Each name stands for a flat space through zero: a line, a plane or more. A row that begins with a name and a colon came from that space; any other row is followed by the name of the space it lies nearest, among the names in its block.
gepobgesos: [-11  17   1   2   8   9  13   2 -10  -2   3   1 -12 -15 -16  -5  -8  -4
  12  10  -2  -3  -2  -3   9]
pasukon: [ 20 -10 -37  10 -44  -5 -26  -6 -16 -13   3   5  -2 -30   8  14  -7  -4
  -7   7  -5 -12  -1 -13  16]
rikfugom: [  7   3  20   8  32 -11  24  33  19  76  10 -23  18   5  -8  24  13 -20
  -7 -24  16 -49  38 -36  13]
saknop: [ 25  -9   4  -6 -15 -33   7  13   2  13 -20 -35 -17  18   7  22  -6 -46
 -14  30  22   8  34 -29 -16]
saknop: [  2  -4  29   9  19 -13  16 -10  -8   7  12  -7  -9   6 -26  20  -2   2
  -3   3  -8  -3  28 -15   2]
rikfugom: [-12  -3  20  22  16  -6  -3  10  17  27  20   4  19  -6 -12  -2  13  24
  -6 -51  -6 -28  13  11  24]
pasukon: [  8   1 -20  10  -5  23 -38   0   7 -20 -16  18  -6  -5  14 -17  27   2
   5  18 -38 -17  -1   0 -12]
pasukon: [ 15  -6   2 -10   0  -4   7   0   3  34  14 -15   9   4   1  20  -3 -10
 -10 -10  16 -14  15 -11  10]
tezvidu: [-14  -5  17  37  15  -6  -9  15  19  24  14  12   4  -8 -12  -9  30  27
 -13 -27 -15 -30  18   6  13]
saknop: [  2  -8  14   4   7 -21   9  11   7  21  -1 -12  11   9  -1  15  -2  -7
  -7 -17  11  -7  15 -13   2]
gepobgesos: [-19  -2  19  14  -6 -25  10   8  19  20   1 -17 -26   0 -21   9  13  13
 -30   8  32  12  17  18  10]
tezvidu: [-19   5  24  47  15 -19  -7  31  19  35  18  -1 -10 -23 -23 -16  19   7
 -11 -36 -13 -44  36   7  33]
saknop: [ -8  -2  -6  25 -16 -14 -11   2  -9 -20  -5   9  -4 -23 -11   5  -1  12
   2  -6 -11  -4   0  -5  13]
tezvidu: [-13 -11  10  12   0 -20  10   1   1  19  21   2   4  -7 -10  11  -5  20
 -17 -21  17  -2   1   7  17]
tezvidu: [  0 -22  -4  20 -16 -14   2   6  13  14   3  10  32   9  13  10  23  37
 -22 -20  20   4 -10  -1 -10]
gepobgesos: [ 14  -8  19  -8  25  -1  32   2   2  40  21  -7  25  29   6   8   2  -2
  -5 -10  15  -4  10 -17 -17]
tezvidu: [ -6  -5   0  -6  11  -3 -15   8  17  26   6  -3 -11  -2   6   0   5  -8
 -13  -6   0 -21   8   9  13]
tezvidu: [ -7  21  11  10 -13 -21  38   0 -40 -28   7 -15 -26 -22 -31  -5 -44 -24
  20  16  13  28   7  -9  12]
tezvidu: [ -6   4  -2 -34  -1  -9  23 -17 -27 -19   8  -8 -24   0   0   1 -50 -27
   7  24  21  36 -19   7   0]
pasukon: [  1 -14  -3 -18  27   9  -5  -8  -3   1  11  21   2  19  25 -12  -6  -4
   0  10 -18  -1 -16   0 -22]
pasukon: [  0  10  -2  -9  -8   0   1   9   7  12   1 -17  -4  -5   1  -8  -9 -17
   0 -11  16  -2   4  13  16]
gepobgesos: [ -8  -2  -8  31 -19  -7 -12  20  10 -22 -20  16  32  -4  14 -22  18  25
   8 -32  -5   3 -18   6  -9]
saknop: [  3   6  -2  12 -11   9 -15  -3   2 -19 -13   2  11  -9  -8   2  12  12
  11 -13 -16  -5   3   0   7]
gepobgesos: [ 34   3 -25 -23  23  54  -6  -4  -3  28  19  19  34  13  33 -13  13 -11
  18   2 -29 -38  -9 -23 -19]
tezvidu: [ 16  -8  13 -25  25  17   2 -26  -4  -3   3   1   5  28   2  16   3  -1
   5  14 -18   6   6 -10 -22]
gepobgesos: [ -1  -9 -10  -8   4 -15  13  19   3  20  -7  -1   0  12  25  -1  -5 -18
 -10  18  23   4 -11 -15 -20]
pasukon: [-30   6  15   8  24  15 -10  -5  19 -10 -22  14   3  -3 -22  16  32  42
   4  -6 -16  -5  -9   8   4]
saknop: [ -6   4  18  15   0  -3   7 -22 -14 -16   3  -3 -26 -12 -43  29   7  21
  -5  24 -10   8  22  -7  10]
pasukon: [  4  -2   6   9   6  -4  10   4  -4  -5  -5   4   6  11   3  -3   5   0
   4   8  -5   5   3 -14 -19]
rikfugom: [  6   1  -8   1 -15 -15  -4  11  -1  -2 -14 -13 -17  -3   5   1  -5 -25
  -5  20   9   3  10  -9  -3]
pasukon: [ -3  -6 -10 -12  16   8 -10   7   8   6  -8  13  14   8  23  -5   4  -3
   5  -6  -8 -11 -18  -5 -11]
rikfugom: [-13   2   3   8   9   3  -8  -6  -3 -11   3  12  -5 -13 -12   2   1  15
   4  -6 -17  -7  -4   4  11]
tezvidu: [ 13   1 -10   4 -14   2 -14  11  13  11 -14 -10  12  -3   6   9  15  -6
  -1  -9   2 -17  11 -10   5]
gepobgesos: [-14  -2  14  12   3 -21   2  -3 -11 -28  -6   4  -7  -5 -12   0 -15   3
   7  -7  -9  14   0   1   2]
saknop: [-15  15  -1  -1  -8  32  -8 -18  14  -6 -13   2  11 -15 -29  25  30  49
   2 -10   4   0 -12  16  20]
rikfugom: [  7  -8 -18   1 -38 -27  -9  -1 -20 -43 -11  -2 -11  -6  17 -15 -31 -22
   3   8   6  31 -13   6  -7]
saknop: [ -3   3 -19   4 -13  15 -22   4   5 -21 -10  17  26 -10  18 -20   5  14
  15 -30 -14  -5 -26  14   4]
rikfugom: [ 11   3   2 -15   8  22   2 -22  -9  -4  10   2 -13   8  -7   5   3   1
   1  28 -12   4   5  -1  -8]
gepobgesos: [ 21  -5 -42 -56 -12  36 -28 -37 -19 -27   3  12 -19   2  30   0 -25 -23
   5  43 -14  13 -32  11  -9]
pasukon: [ 13 -11 -11  -1 -10 -10  10  -6 -14  16   7  -4   6  -8  -4  37  -6   0
  -9  10  13  -8   5 -31   5]
gepobgesos: [ -7  10 -30 -30 -30   3   1 -16 -27 -50 -18   1 -14 -16   9  -3 -41 -16
  17  24  16  41 -42  11   1]
pasukon: [-18  -2   4  -5   3  -8  -1   5   8  -4   1   5  16  -1   7 -10 -12  10
   3 -37   9   7 -21  22  11]
tezvidu: [-10  21  25   9  22  19   2 -17 -13 -10  19   2  -2 -23 -43   4  -8  13
  25 -30 -34 -20  18   6  35]
saknop: [ 27  -7   2 -37  12   8  -2   0  14  15 -15 -18  26  37  29   9  -1 -29
   6  -8   5   0   4 -11 -22]
rikfugom: [ -9  -6   1  -6 -12 -25  10  -5 -12  -8  10  -7 -20  -6  -3   0 -30 -10
  -9   5  21  22  -6  13   9]
rikfugom: [  4   2  20 -20  35  34  -3 -20  15  21  22   4   3  22  -4  -6  17  13
  -2  -7 -19 -11   9  20  -2]
rikfugom: [  2  10 -19 -17   1  28   4 -19 -18 -29 -19  12 -12  -2  -3  14   3   3
  14  53 -10  16 -20 -18 -21]
gepobgesos: [ -5  -7 -12   4 -21 -20 -28  -4 -11 -52 -26   7  -7 -13   6   0 -18  -8
  11  -5 -19  13 -12   3   4]
tezvidu: [-11 -17 -11 -17  10   8 -10  -8  11  -2   3  23   5  19  29 -14   7  20
 -13   7   4  15 -35  22 -21]
rikfugom: [  7   0 -16  -1 -18   4 -19  -6  -7 -38 -19   7  -7  -1  12 -13  -2  -8
   9  18 -16  14 -10   3 -14]
pasukon: [-36  16  30   9  26  15   0 -11  16 -19 -14   7 -17   0 -37   0  27  39
   4   4 -15  12   0  25   4]
saknop: [  3   5  21  18   3  -9   9   9   7  16  -1 -16   2   0 -21  12  13   1
  -3 -11   2 -12  30 -10   8]
gepobgesos: [ -4   1   8  13   8   9 -21 -16  -9 -34   4  18  -2 -10 -12 -10   1  15
  15 -13 -43  -6   2   9   7]
saknop: [ -6   7  12  21  10   8  -4 -13 -13 -14   9  10  -9 -19 -32  10   5  18
  10  -1 -31 -15  15  -8  16]
rikfugom: [  0  -3  -7   5 -16 -14 -21  -4 -10 -33  -7   2 -22 -10   3 -12 -15 -14
   2   8 -15   9   1  10   4]
[  2   0   0  20   6   0 -14  17  13  15  -5   3   6  -5   2  -3  22   0
  -2 -11 -15 -29  16 -11   3] -> gepobgesos
[ -5   9  -1  11 -11  -7  10   6 -12 -14  -3  -2  -8 -11  -8  -9 -10  -6
   8   6   4  10  -2  -2   2] -> tezvidu
[-10   7  -5  10   4   8  -6   6   4 -15 -24  10   1  -5  -3   2  18  11
   9  12 -11  -2  -8  -9  -9] -> pasukon
[  3  -7  -6 -21 -13 -24  16  -8 -26 -18   5  -9 -17   1   9   1 -46 -29
   0  18  21  31 -12  -1  -4] -> rikfugom
[  0   5   2  22 -13   0  -8   5   6 -12 -13  -1   6  -7 -10   0  18  13
   3  -7  -7  -2   8  -1   3] -> pasukon
[ 11  -6 -12  -2 -29 -28  -4  20  10   7 -27 -25  13   0  13  20  -5 -22
  -7 -11  29   2   6 -15   4] -> gepobgesos
[ 16   0   9 -15  23  12 -17   1  16  20  -4 -11  -3  16   6   3  12 -24
   1   0 -21 -26  25  -7  -2] -> tezvidu
[ -2   8 -14   2 -12   7 -24  15  14 -11 -14   3   7  -7  18 -29   4  -8
   9 -20  -8  -7 -11  19   5] -> pasukon
[  3  13  17   9  19  20  15  -7  -9   4  18   5  18  -2 -19  -5   3  13
  19 -21 -19 -13   9  -5   6] -> gepobgesos
[ 15   0  -4  18 -15  -9 -20   8  -1 -17 -22  -6  11 -10  -3  11   6 -10
  12 -15 -21 -16  19 -21   6] -> saknop
[ -4   6   0   0   3  11   1 -12 -10  -7   6   5 -20  -9 -15   4   0   5
   0  23  -9   1   2   0   4] -> saknop
[-10  -7  -3  21  -7  -9  -3  12  10   6   1  11  10  -3   7 -11  15  20
 -11 -12   7  -2  -8   7  -2] -> tezvidu
[ 16 -11  -9   1 -13  -2  -7 -13 -12   1  16   2  -6  -5   1   9  -5  -2
  -9  10  -6  -5   8  -7   3] -> pasukon
[ -3  -6  -8  15 -17 -24   3  31   9   8   2   0  13   4  30 -39  -7 -12
  -6 -24  21   6 -10  14  -7] -> saknop
[-11   5   2  -5  15  15   4  -4   3   3  -2   9   5  -1  -6   6   8  16
   4   2  -2  -2 -12   0   0] -> rikfugom
[  0   0   1  14 -22  -8  -5  -2   1  -2   1  -7   5 -15 -15  13   3  15
  -5 -20   7  -2   8   6  21] -> pasukon
[  0  -7   6 -12  -4  -7  12 -29 -25  -9  34   0 -33  -5 -15   4 -31  -2
 -12  22   6  21   2  15  10] -> pasukon
[ -4   4   4 -25  20  16  23 -26 -21   2  16   3 -22   0 -18  22 -16   1
   1  38   3  12  -6  -9  -2] -> rikfugom
[ 15  -3   4 -18  -2  -6  13  -8  -7  12  14 -17 -19  12   1   3 -16 -24
 -10  22  15  11  14   0  -5] -> rikfugom
[ 22  -3 -12 -32  21  38 -29 -21  12   5 -20   1 -17  18   8  27  29 -12
  -2  51 -31 -19  12 -20 -20] -> tezvidu
[  7   4  -2 -14  18  16  -1  -9  -9   6   8   2 -15   0  -2   4  -5 -16
   6  23 -16 -12   6 -11  -2] -> saknop
[ 17  -1 -22  -1 -25  12 -45   5  16  -1   6  -1   3  -9  25 -32   5 -14
  -2 -27 -18 -22   5  29  18] -> pasukon
[-11  -9  -2  13   8  -7  -7  10  12  15   2  11 -20   1   5  -7  18   6
 -20  22  -1  -8   3   1  -8] -> tezvidu
[-12  -1   2   6  -5 -13   8  -6 -12  -4  10   1 -15 -15 -16   9 -13   8
  -6   5   8   7  -2   3  14] -> rikfugom
[ -5  13  13   2  18   8  11 -11 -19 -20   3   4 -28  -4 -21  -6  -9  -9
  14  30 -22   7  10  -6  -6] -> tezvidu

Each name stands for a flat space through zero: a line, a plane or more. A row that begins with a name and a colon came from that space; any other row is followed by the name of the space it lies nearest, among the names in its block.
mok_suris: [-17  16   8  -7 -25  -7  25 -18   7  26 -12 -22  13   9   9  27 -12  13
  14   6   5  14  12 -18 -12]
mes_zike: [ -1  -2   6   0 -11   6  21  -8   3  -9   3  -9  11  11  -3   1  -3  -5
   7  -6   3 -21   2  -9   7]
zose_firo: [-41  53  -5 -23  -3 -22  26  -5  19  51 -14 -28 -11  -1  15  54 -25  27
  17  -3   7  41  12 -30 -19]
mok_suris: [-13  -6   8   3   8  -9  18  21 -14  16 -11  16 -17 -33  12  -1  28   3
  -2   5  -6  10 -20  -1  14]
rek_dok: [ 18  -5  -7 -24  -7   4 -51 -36   9  20 -33  10   1  12   2 -12 -28 -11
  16  20   1  22  25   4 -17]
mes_zike: [-15  -9  21  21 -18   3  30 -16  -9  -1  -6 -24  -6  -4 -11  -2  -2   4
  -3 -11   2   1   5 -25 -17]
rek_dok: [-30  18  10  14 -15 -17  40 -14  -7  27  -9 -28 -11 -23  11  29   2   7
  14  -6   2  14  14 -34 -12]
fiz_solem: [ 14 -12  17   8 -16  13  27  -5   0 -17   3   0  11  10  -1 -17   6   6
  -2  -4   5 -19   7   6   6]
mes_zike: [-23   3   9 -27 -17   2  35 -14  14  22 -27   2   8   9   9  13 -14 -11
  35   3   3  -4  -8 -28  16]
rek_dok: [-21 -29   1   3  19  -9 -32   4 -22  20 -28  23 -43 -44  -6 -16   7 -26
   4   9 -18  29 -28 -13  -4]
mes_zike: [  9  32 -26 -22  10 -11 -14  -1  18   8  14   6   5   8  18  24 -17  -9
  24   4  -2  -7  16   9  13]
zose_firo: [ 30   1  -1 -13   9   7   8  -1  -5 -15   1  13  -2  -4   8 -19  15 -14
   2  -2  -1 -43  12  12  31]
fiz_solem: [ -8 -15   3   2 -10  12  15   8  11 -19   4   5  29  23  -7  -4   0  -5
   8  -5   8 -14 -21  -4  13]
mok_suris: [  1   8  -1 -20 -11  -6   9  -7   2  20  -9   4   9   1  17  16   0  -6
  18  16  -5  -6   2   0  13]
rek_dok: [ 21 -58   9 -15   5  27 -33 -10  -2 -27 -16  47 -18   4 -17 -57 -15 -46
  13   9 -19 -19 -28  14  19]
mok_suris: [  1  19  -8 -49  -5   8   6 -11  24  15 -34   1  40  35   7   9  -7  -2
  20   6  22 -20   5 -15  26]
fiz_solem: [ 11  -7 -16   2  37  -3 -32  12 -14  -9  -8  24 -27 -33  -1 -25  20 -24
  -4  -6  -3 -11  -4   2  19]
fiz_solem: [ 14  16 -13  -4  16  -6  -3  29   3 -12  36  12  -3   0  10  10   8   7
 -10   1 -10 -11  -8  31  15]
zose_firo: [ -1  23 -18   8  -1 -19   9  28   7   7  33   6  26  -2  27  36  18  15
   7  10   0   6  -2  23  12]
mes_zike: [ -3  13 -19   8   7  -3 -28 -15  22  -2   2  -1   0   9  -2   3 -29  -2
  19 -11  11  26  23  -6 -21]
mok_suris: [-12   5  -4  -5   3   0  18  12  11  -2   2   7   9   3   5   7   3  -2
  13  -6   5  -5 -12  -6  15]
zose_firo: [  4 -29  10  27 -14   7 -17 -11  -5  -6 -11   4   7   0  -9 -22   2   5
  -6   4   5  25   5   4 -24]
mok_suris: [  0  28 -12   0   9 -12  -7 -19   4  20 -20 -12  -9 -16  11   8  -2   3
  13  -8  16  13  39 -20  -9]
zose_firo: [  0  -8  20  -6 -30 -10  52  -1  -8  26  -6  22   1 -23  38  13  20  -5
  33  25 -15  -8  -4   9  27]
rek_dok: [  2  18 -19 -25  16  -7 -24  10   9  10   5  10  -1   4   7  15  -9  -5
   5   8  -5   3  -6  10   9]
mok_suris: [ -9   3  14   6 -25  -7   4 -17  -7  21   0 -25  -1   4   0  20 -13  18
  -8  13  -9  25   8  -2 -31]
zose_firo: [ -4  -1 -13  -6  12   6 -10   5  12 -21  16   5   0  14 -11  -1 -18 -19
  10 -11  -3 -14 -14  -3   9]
mes_zike: [ -9   9   7   1  -2 -10  15   3  -3  21  -7   2 -16 -19  12   9   5  13
   3   3  -3  21   3  -1  -6]
zose_firo: [-12  -5  12   4   6  -2  -8  -5  -6  18 -23   1 -36 -21  -6 -13  -7  12
  -9  -3  -2  39   1  -9 -25]
fiz_solem: [  8   8   2  -5   2   3  13 -15  -2  -1 -17  -8  -1  -4   1 -10   6  -7
   6 -10  12 -22  22 -17  10]
fiz_solem: [-12   5 -18  -7  15 -14 -42  -3  -4  20  -7   0 -17 -14  -2  13 -11 -13
   4   9  -9  25  -4  -7 -12]
fiz_solem: [ -4   9 -18 -10  19  -4 -15   7   4  -2  -2   5   1  -2  -1   3   1 -14
   7  -6   4  -9  -4  -8  14]
fiz_solem: [-14 -23  25  13 -22  -1  44 -25 -34   8 -29 -21  -1 -27  -1  -5  28 -27
  10   1  -2 -37   1 -43  16]
fiz_solem: [-17   4 -12  -7  19  -9   3  -2 -13   7 -22  -5  -4 -23  -1   5  19 -32
  14  -8   5 -27  -6 -38  26]
rek_dok: [-27   3  -4 -10  13 -17  -4   3 -10  30 -15   7 -34 -33   8  15  -2 -17
  16   6 -15  20 -16 -19   3]
mok_suris: [ 13 -16   0 -13  15  12 -10  12  -3 -15 -11  21   3   2  -7 -27  16 -11
  -9   0   3 -22 -16   8  23]
mes_zike: [  4   7  -3  -2  -2  -5   5  -6 -25  -8  20 -34   7   2  -9  21  10 -17
 -17   3 -13 -48   0 -10  11]
mok_suris: [ 10 -23   1  -4  10   5 -10  26 -10 -14  14  27  -6  -6  -1 -14  15 -11
 -11  10 -17 -13 -33  26  20]
mes_zike: [  2  29 -21   3  16 -21 -21   6  -6  13  18 -12 -11 -16  10  26   3   4
  -6   3  -5   8  16   6  -7]
rek_dok: [ 10   5 -26   0   5   1 -18   2  22 -24  29  13  24  22   5   8 -17 -20
  25  -4   2 -17   4  12  14]
rek_dok: [ 21 -66  12  25  -1  20 -33   3  -5 -32  -2  53 -13 -10 -10 -61   2 -23
   5   8 -13  13 -22  32  -1]
zose_firo: [  7  -6  13   0  -9  -5  22   4 -11  13  -5  16  -8 -21  20  -3  19   1
   7  13  -9  -3   0  11  13]
mok_suris: [  5 -34  34 -10 -43   5  42 -15 -23  13  -6   7   6  -4  14   1  12 -18
  14  32 -27 -30 -18   7  21]
fiz_solem: [  2 -15  20  12  -3   3  13 -24 -22  10 -39  -6 -23 -31  -3 -27  18  -7
  -1  -6   6  -3  20 -26  -4]
mes_zike: [  4  37   0  27  -6 -12  38  -1  19   1  28  -6 -14 -12  25  16 -10  31
  17 -19   9  23  44   9 -17]
mes_zike: [-16   5  -9   4   9  -8 -28  -5  15  21 -21  12 -16 -11   3  -1 -18   8
  14  -1   8  56   8  -7 -26]
rek_dok: [-15 -14  21  32 -18  -3  17 -23 -19  12 -25 -24  -8 -21  -7  -7  11   7
  -6  -6   9  18  16 -30 -26]
rek_dok: [  3  -8  19  30 -15   2  29   9  -6  -7  10  -4   3  -6   3  -8  18  28
 -16  -5   5  12   4  11 -12]
zose_firo: [ 23   0   6   8  -5   5   1 -26  12   4 -27  20 -11 -12  15 -31  -6   4
  24  -6  16  17  45   3  -8]
zose_firo: [ -7   2  -6   5 -10  -5   1  11  -4  -4  20 -16  34  17  -3  25   9   4
 -11   8  -1 -11 -15   3   3]
[  4  -6  12  -8   1  -8   4   9 -41  12   5 -17 -15 -22  -3  11  29  -6
 -34  19 -25 -29 -19   4  12] -> mes_zike
[  5  -6   2   1   7   4 -10   3  -9  -7   0  -4  -4   0 -10  -9   6  -1
 -17  -1  -2  -7  -5   2  -1] -> zose_firo
[-19  34 -15 -42   8  -8   4  10  23  34 -32   3  25  14  15  26   1  15
  14   5  21  14  -4 -15  16] -> mok_suris
[-15   7  -2  -7  -2  -2   7  -4  11   7  -1  -1  -5   4   1  11 -18  -4
  16  -4  -1   9  -4 -11  -3] -> zose_firo
[ 22 -13   0  -2  -8   9  -9 -15  -2 -19  11   4   6  13  -3 -12  -9 -19
   6   4  -8 -28   8  10   7] -> mok_suris
[ -4  43 -19 -27   5  -1   9 -10  27   5  -4 -20  23  29   4  24 -20   5
  17 -14  22 -16  23 -20   9] -> fiz_solem
[-11  18 -28 -15  33  -3 -53  18  29   8  -8  19  -7  10  -6   0 -24  14
  -1  -7  13  52  -7   8 -18] -> fiz_solem
[ -2  -4 -11  -6   0   0   6  22  -4 -20  35  -1  26  17  -3  19  10 -17
  -3   6 -13 -41 -32  10  28] -> zose_firo
[ -5 -19   9  11 -11   6  22  20  -2 -16  20   8  16   8  -1   0  12   2
  -4   3  -7 -11 -28  13  12] -> fiz_solem
[  1 -13  23  15 -14   5  23  -8 -12  -3   1  -9 -16  -8  -5 -11   2   8
 -11  -2  -7   0   3  -1 -12] -> mes_zike
[-10   4  -5   9  13  -8 -15   9 -13   8  -7 -13  -4 -14  -8   4  16   8
 -21  -2   5  12  -4  -9 -10] -> rek_dok
[ -1   5 -22 -12  19   2 -49  -1  21  -1  -7  13   1  14  -8  -5 -25  -4
   7  -2   7  26   0   4 -12] -> fiz_solem
[ -6  -3  -7  10   4  -3 -16  18  -8  -9  19 -12  15   8 -12  11  10   7
 -25   3  -3   0 -18   7  -6] -> zose_firo
[ -2 -19   5   9  -5   0  -3   0 -12  -3   2   4  -2  -8  -3  -4   6 -12
   0   7 -10  -3 -12   1   2] -> fiz_solem
[-16  -6   3  11  -5  -9  -6  25 -23   6  17 -23  17   2 -11  25  23  17
 -40  15 -10   5 -32   6 -10] -> zose_firo
[ -2  16 -13  -4  20 -11  -7  26  -2   4  18   7 -11 -13   8  14   9   5
  -8   1  -7   4 -11  14   8] -> fiz_solem
[ -5 -36  32  -1 -19  13  19 -13 -32  -3 -15 -17  -9  -2 -22 -17  10 -13
 -23   8 -17 -27 -24 -15   1] -> mes_zike
[ 12   5   4  12   4  -5  -8  -2  -4  13 -15   7 -15 -21  10 -14  12  21
  -9   1   9  29  24  10 -16] -> zose_firo
[ -1  19  -4 -16  -6  -7 -13 -22   3  27 -21 -15   1   3   6  15 -13   6
   6   9   5  16  23 -11 -14] -> rek_dok
[-19  13  12  -3  -7   3  29  -5  13  14 -26 -14   6   7  -2   3  -2  25
   1 -13  22  20   8 -24 -11] -> fiz_solem
[-20  28   5 -30 -11  -6  30 -15   5  28 -16 -28   3  10   4  32 -14   3
  11   1   2  -9   6 -30   3] -> zose_firo
[-11  -8  12  12  -9  -5   3   7 -12  10   6  -7 -11  -8  -3   7   3  15
 -17   8 -11  23 -13   6 -19] -> mok_suris
[ 16  29  11 -19   3  -7  27 -16   1  34 -34  10 -32 -31  30  -8   8  15
  15   0   8   9  43  -3   6] -> zose_firo
[ 23  -1   6   1 -21   9   0  -8  11 -13  25  -1  14  29   2   0 -19  14
  -4   8  -6  -1  12  31 -13] -> fiz_solem
[ 17 -33  -5   2   7  17 -25   2   4 -33   7  27   5  12 -13 -33  -5 -27
   5  -1  -5 -19 -16  15  14] -> rek_dok
